Each row has a name. Each piece below is followed by the name of the row it came from, unless a question asks for something else. Each question is about the rows just above it. Places in a row count from 0.

K_788: [116 109  84  72 114 134 173  83 133 103 143 174  99 140 122  81 134  99
 130  84  80 129  82 125 121 152  89 124  83 116]
K_534: [116 109  84  72 114 134 173  83 133 103 143 174  99 140 122  81 134  99
 130  84 104 119 124 178 154 118 106 127 130 112]
K_63: [ 61  72 131 138 136 114  83 146  93 148  86  91 122  79 111 157  73 104
 108 151 139 102 137 129 120 147  92 133  78 141]
K_57: [116 109  84  72 114 134 173  83 133 103 143 174  99 140 122  81 134  99
 130  84  80 129  82 125 121 152  89  92 132  92]
Where does [116 108  84  72 114 134 173  83 133 103 143 174  99 140 122  81 134  99
 130  84  80 129  82 125 121 152  89  92 132  92] differ from K_57, and what was there?
1, [109]
Where does [ 61  72 131 138 136 114  83 146  93 148  86  91 122  79 111 157  73 103
 108 151 139 102 137 129 120 147  92 133  78 141] differ from K_63, and what was there?
17, [104]
[129 137 102 139 151] is which row, read backwards?
K_63
which: [116 109  84  72 114 134 173  83 133 103 143 174  99 140 122  81 134  99
 130  84 104 119 124 178 154 118 106 127 130 112]
K_534
[116 109  84  72 114 134 173  83 133 103 143 174  99 140 122  81 134  99
 130  84  80 129  82 125 121 152  89  92 132  92] is in which row?
K_57

K_440: [ 67 138  74 130 167]
K_700: [ 88  87 209  97 159]
K_755: [ 52 137  80 144 149]
K_550: [157 118 170 132  97]
K_900: [167 150 110 122 124]
K_807: [130 152 150 137  92]
K_125: [161 149 112 144  95]
One entry of K_807 was changed: [130 152 150 138  92]. Where, and from what?
3, [137]
Changed K_755: [ 51 137  80 144 149]. Place and old value:
0, [52]
One entry of K_807 was changed: [131 152 150 137  92]. Where, and from what?
0, [130]
Where does [161 149 112 144  96] differ from K_125, and what was there?
4, [95]

K_648: [173 196 112 112]
K_853: [106 155 148 138]
K_675: [155 106 111 138]
Changed K_853: [105 155 148 138]. Place and old value:
0, [106]
Which row holds [106 155 148 138]?
K_853
Which row holds [112 196 173] read backwards?
K_648
Where does [156 106 111 138] differ from K_675, and what was there?
0, [155]

K_200: [149 191  57 125]
K_970: [191  57 191 125]
K_48: [149 191 177 125]
[177 191] is which row, read backwards?
K_48
Which row holds this, read backwards? [125  57 191]
K_200
which: [191  57 191 125]
K_970
Which row holds this, read backwards? [125 177 191]
K_48
[125 191  57] is which row, read backwards?
K_970

K_272: [138 161 130 167 102 132 144  90 165]
K_921: [ 43 201 211 164  55 127 132 120  66]
K_452: [138 161 130 167 102 132 144  90 126]
K_635: [ 86 164 194 188  56 130  95 112 107]
One entry of K_635 was changed: [ 86 164 194 187  56 130  95 112 107]. Where, and from what?
3, [188]
One entry of K_452 was changed: [138 161 130 168 102 132 144  90 126]. Where, and from what?
3, [167]
Where does [ 43 202 211 164  55 127 132 120  66] differ from K_921, and what was there?
1, [201]
Which row holds [120 132 127] read backwards?
K_921
Where does [138 161 130 168 102 132 144  90 165] differ from K_272, and what was there?
3, [167]
One entry of K_452 was changed: [138 161 130 167 102 132 144  90 125]. Where, and from what?
8, [126]

K_680: [145 139 149 109  78 215 164 128 146]
K_593: [135  94 145 158 151 117 130  95  80]
K_540: [ 68 184 158  95 151 117 145 130 103]
K_876: [107  81 102 123 126 144 152 166  73]
Where does [145 139 149 109  78 215 164 129 146] differ from K_680, and what was there?
7, [128]
Which row holds [ 95 130 117 151 158 145] read backwards?
K_593
Which row holds [128 164 215  78 109] read backwards?
K_680

K_283: [158 146 171 169]
K_26: [ 48 156 126 124]
K_893: [109  57 156 100]
K_52: [141 112 170 130]
K_36: [112  50 156 105]
[156  50] is which row, read backwards?
K_36
Which row holds this, read backwards? [105 156]
K_36
Where does [ 48 156 126 123] differ from K_26, and what was there?
3, [124]
[156  50 112] is which row, read backwards?
K_36
One entry of K_36 was changed: [112  50 156 106]. Where, and from what?
3, [105]
[100 156  57] is which row, read backwards?
K_893

K_233: [142 110  97 110 129 149 117 159 144]
K_575: [135 142 164 122 140  98 139 107 135]
K_406: [122 107  75 128 123 163 107 158 125]
K_65: [136 152 124 210 137 142 110 149 135]
K_186: [ 86 110  55 162 119 172  95 142  88]
K_84: [132 110  97 123 158  69 139  84 132]
K_484: [ 62 145 117 191 134 118 110  77  60]
K_72: [183 106 118  72 127 145 133 182 186]
K_56: [116 157 184 137 163  65 133  71 116]
K_919: [159  99  83  89 134 157 112 181 165]
K_522: [205  91  97  45 136 155 124 210 211]
Which row holds this, read backwards? [210 124 155 136]
K_522
Which row holds [139  69 158 123] read backwards?
K_84
which: [142 110  97 110 129 149 117 159 144]
K_233
Which row holds [110 118 134 191 117 145] read backwards?
K_484
Which row holds this, read backwards? [ 88 142  95 172 119 162]
K_186
[211 210 124 155] is which row, read backwards?
K_522
Changed K_84: [132 110  97 123 158  69 139  84 133]. Place and old value:
8, [132]

K_31: [128 117 132 116 126 107 140 126 130]
K_934: [131 116 132 118 110  68 149 117 139]
K_942: [131 116 130 118 110  68 149 117 139]
K_50: [127 149 179 116 143 112 116 114 143]
K_600: [131 120 128 123 119 104 139 122 137]
K_640: [131 158 116 169 131 187  93 136 122]
K_972: [129  78 119 103 138 122 133 143 112]
K_612: [128 121 130  78 119 103 138 122 133]
K_928: [123 147 123 142 149 203 100 141 106]
K_706: [128 117 132 116 126 107 140 126 134]
K_309: [139 145 115 162 114 122 113 114 150]
Which row holds [ 78 130] read backwards?
K_612
[112 143 133 122 138 103] is which row, read backwards?
K_972
Changed K_612: [128 121 131  78 119 103 138 122 133]. Place and old value:
2, [130]
Where does [131 158 116 169 131 187  93 136 123] differ from K_640, and what was there?
8, [122]
Which row holds [133 122 138 103 119  78 130] read backwards?
K_612
Changed K_640: [131 157 116 169 131 187  93 136 122]. Place and old value:
1, [158]

